Below are the code and all the weights of a small trained network. Each question names an input and a target symbol and asks about switching units off, where a switched-off unit gives its printed mean instead of its output.

import numpy as np


def w(rows, s, z=0):
    codes = np.array(rows[::2]) - 128.0
    scale = np.full(codes.shape[1], s)
    scale[-1] = z or s
    return codes * scale


def norm(h):
    return h / np.sqrt((h * h).mean(-1, keepdims=True) + 1e-5)


def f(y):
    return np.maximum(y, 0)


def softmax(a):
    e = np.exp(a - a.max(-1, keepdims=True))
    return e / e.sum(-1, keepdims=True)


def log_softmax(a):
    a = a - a.max(-1, keepdims=True)
    return a - np.log(np.exp(a).sum(-1, keepdims=True))


def net(x, mask):
    ids = ['ΘΨαβεμξω'.index(c) for c in x.split()]
    T = len(ids)
    res = E[ids] + P[:T]
    r = norm(res)
    for j in range(3):
        rows = slice(3 * j, 3 * j + 3)
        q, k, v = (r @ M[0][rows].T for M in (Q, K, V))
        z = softmax(np.where(np.tri(T) > 0, q @ k.T / 3**0.5, -1e9)) @ v
        o = O[0][rows]
        res = res + np.where(mask[j], z, o[:, -1]) @ o[:, :-1]
    y = f(norm(res) @ A[0][:, :-1].T + A[0][:, -1])
    res = res + np.where(mask[3:19], y, B[0][:, -1]) @ B[0][:, :-1]
    return log_softmax(norm(res)[-1] @ U[:, :-1].T + U[:, -1])


Q, K, V, O, A, B = {}, {}, {}, {}, {}, {}
E = w([
[96,173,79,112,126,108,197,133],'Θ',
[57,138,100,59,143,106,181,125],'Ψ',
[11,68,146,127,130,108,156,131],'α',
[134,79,137,242,99,90,168,186],'β',
[201,124,143,146,105,74,149,210],'ε',
[162,46,126,131,135,98,176,157],'μ',
[148,148,88,190,69,147,164,60],'ξ',
[136,115,70,137,169,80,93,94],'ω',
],0.013)
P = w([
[110,103,18,129,186,195,168,184],'0',
[123,89,73,82,50,147,78,145],'1',
[123,118,82,132,185,162,148,141],'2',
[121,98,105,94,67,107,88,125],'3',
[125,129,121,139,193,149,144,117],'4',
[122,106,136,101,71,79,93,121],'5',
[130,137,156,145,202,137,140,103],'6',
[123,119,167,109,82,58,96,112],'7',
[148,146,192,149,206,125,143,85],'8',
[119,134,180,114,86,1,110,100],'9',
],0.011)
Q[0] = w([
[149,124,133,127,114,186,166,173],'H1',
[99,148,103,156,82,22,137,119],'H1',
[156,110,112,135,157,117,167,94],'H1',
[103,114,158,110,36,21,54,131],'H2',
[157,59,77,147,84,167,103,133],'H2',
[168,136,130,74,156,164,121,207],'H2',
[152,110,140,91,106,210,93,95],'H3',
[83,129,111,140,250,193,199,103],'H3',
[110,132,137,115,163,231,108,207],'H3',
],0.026)
K[0] = w([
[119,93,96,93,130,190,129,119],'H1',
[123,164,190,152,135,89,89,68],'H1',
[138,69,144,115,141,94,141,111],'H1',
[163,77,198,129,173,68,82,91],'H2',
[187,87,83,134,153,177,67,140],'H2',
[74,133,105,71,159,164,134,175],'H2',
[106,136,57,141,161,180,74,138],'H3',
[5,120,156,110,108,153,163,212],'H3',
[139,124,55,101,116,192,161,190],'H3',
],0.025)
V[0] = w([
[127,101,75,141,174,94,41,142],'H1',
[107,157,162,136,130,29,130,183],'H1',
[48,163,76,164,98,151,69,245],'H1',
[166,184,130,191,82,127,146,118],'H2',
[178,48,65,97,174,109,95,122],'H2',
[193,233,142,96,155,88,78,95],'H2',
[120,124,28,129,111,107,138,156],'H3',
[128,88,150,190,87,133,199,75],'H3',
[70,173,152,155,109,91,130,32],'H3',
],0.012)
O[0] = w([
[123,139,86,135,189,73,15,104,222],'H1',
[81,135,230,80,182,92,141,108,155],'H1',
[51,133,144,152,127,11,199,190,139],'H1',
[201,94,69,116,84,107,218,73,120],'H2',
[192,45,153,150,149,183,65,164,235],'H2',
[200,231,73,210,45,136,137,129,25],'H2',
[110,217,150,129,106,125,193,18,255],'H3',
[128,32,51,162,149,116,184,130,172],'H3',
[3,66,83,133,118,156,122,175,121],'H3',
],0.0067,0.0084)
A[0] = w([
[120,155,162,159,201,157,160,116,133],'N1',
[97,83,154,190,142,134,127,82,149],'N2',
[89,133,125,101,30,133,124,147,91],'N3',
[99,108,131,136,99,75,118,148,72],'N4',
[118,169,65,78,162,151,141,145,32],'N5',
[124,143,127,233,163,155,144,167,58],'N6',
[152,127,138,152,197,226,178,146,44],'N7',
[140,203,60,157,142,141,149,172,134],'N8',
[141,121,157,101,22,77,116,124,71],'N9',
[140,149,156,149,203,168,122,187,163],'N10',
[146,144,119,191,131,183,167,154,73],'N11',
[105,123,127,139,10,117,4,124,4],'N12',
[108,125,168,86,162,165,145,125,170],'N13',
[163,125,161,103,128,106,118,156,57],'N14',
[106,95,89,143,109,177,147,175,151],'N15',
[117,86,95,123,52,119,58,102,147],'N16',
],0.017,0.0036)
B[0] = w([
[124,122,112,117,144,193,71,181,209],'N1',
[173,223,109,94,130,160,139,155,255],'N2',
[140,40,147,161,206,155,140,150,147],'N3',
[107,90,142,148,91,149,108,61,172],'N4',
[127,194,165,141,86,92,109,144,149],'N5',
[106,178,167,145,201,117,212,156,148],'N6',
[70,135,122,209,145,148,102,68,159],'N7',
[64,51,209,84,116,142,116,80,148],'N8',
[112,130,25,128,193,110,70,134,156],'N9',
[147,79,101,120,79,57,180,95,186],'N10',
[170,193,147,97,140,70,170,104,147],'N11',
[152,208,116,234,18,7,91,157,228],'N12',
[188,155,104,181,89,124,135,125,213],'N13',
[143,92,206,89,124,148,121,147,159],'N14',
[148,85,77,72,103,143,87,168,177],'N15',
[76,129,115,112,82,162,145,192,219],'N16',
],0.02,0.0089)
U = w([
[41,140,210,106,120,178,120,112,253],'Θ',
[135,186,114,166,26,66,124,162,116],'Ψ',
[102,66,63,56,75,174,146,191,129],'α',
[120,142,135,185,201,123,211,168,169],'β',
[230,113,216,73,77,149,136,137,95],'ε',
[139,81,117,233,136,191,108,68,124],'μ',
[130,157,104,75,59,107,208,2,124],'ξ',
[161,149,89,61,189,79,54,101,104],'ω',
],0.0084,0.0031)

Each question gives the input, a string of symbols that net reads in full, and the target symbol t.
The units are the heads (3 rows each of Q, K, V and O) and the neurons (one row each of A and B). Each row of codes is followed by its name. A weight is (code - 128) times the scale printed after its matrix; where a second scale follows, it is the last column's (O, A, B and U).
mask holds one flag per unit, heads first, then neurons. A switched-off unit (its flag False) gives its mean, the last column of its rows in O or B, instead of its output. The means were averaged over made-up inputs and are rounded, as every weight is.
A unit's drop is (log p(t) with every unit on - log p(t) with that unit switched off) / (log p(t) with every unit on - log p(t) with every unit switched off).
The circuit of an input: a set's keep is (log p(t) with only the set's units on - log p(t) with every unit switched off) / (log p(t) with every unit on - log p(t) with every unit switched off). Starting from the 12 units with the biggest drops (on a tie, the unit counted first), units are removed one at a time, each time the one whose removal leaves the highest keep (on an exact tie, the one counted first), for as long as the keep stays at least 0.8.
circuit, biggest first: the units of the circuit, biggest drop first
unit that matters most: the unit with the biggest drop
k most important neurons: the k neurons with the biggest drops, biggest first
which heads matter: for each layer, one digit per head in row order, 1 if its drop is at least 0.15 and else 0, layers parted by /
input Ψ β ε μ α ω α, target ω: circuit, biggest first -> [N16 N12]
input β ξ μ μ, target α: unit that matters most -> N12
input Ψ α β ω β, target ω: circuit, biggest first -> [H1 N12 N16]
input ξ ξ ω, target ω: 2 most important neurons -> [N12 N13]
input Θ β ε ω ω ξ ω, target ξ: which heads matter -> 010
input ξ ω Θ Θ ξ ω ω α ξ μ, target α: which heads matter -> 001
input α ξ α Θ, target α: which heads matter -> 100
input α α ε α ω ε α β, target ω: 2 most important neurons -> [N9 N12]
input ω ε Ψ Ψ, target ω: circuit, biggest first -> [N9 H3 N12]
input α μ Θ ε Θ Ψ ξ, target ξ: circuit, biggest first -> [H2 N12]
input ω α Ψ μ ω β μ μ μ β, target ε: which heads matter -> 100
input Ψ β ξ ω α ω β α ξ ε, target α: circuit, biggest first -> [H3 N15]
input ω ε ε Θ, target ω: which heads matter -> 001
input Ψ ω α ε β, target β: which heads matter -> 000
input ω μ ω, target μ: unit that matters most -> H2
input Ψ ξ ξ ω ξ ε ε Ψ, target ω: circuit, biggest first -> [N9 N12 H3]
input α ω ξ ω μ μ Θ, target Θ: which heads matter -> 010
input β ε β ε β μ ω α β β, target ξ: which heads matter -> 111
input α Θ ω ω β ω ω ε ω, target ε: circuit, biggest first -> [H1 N12 N13]
input Ψ α ω Θ μ Ψ Θ, target μ: which heads matter -> 100
input α ω α, target ω: which heads matter -> 011
input ε ξ μ β, target α: 2 most important neurons -> [N12 N15]
input ω μ β Ψ, target ε: unit that matters most -> H2
input ξ μ ξ Θ, target α: which heads matter -> 000
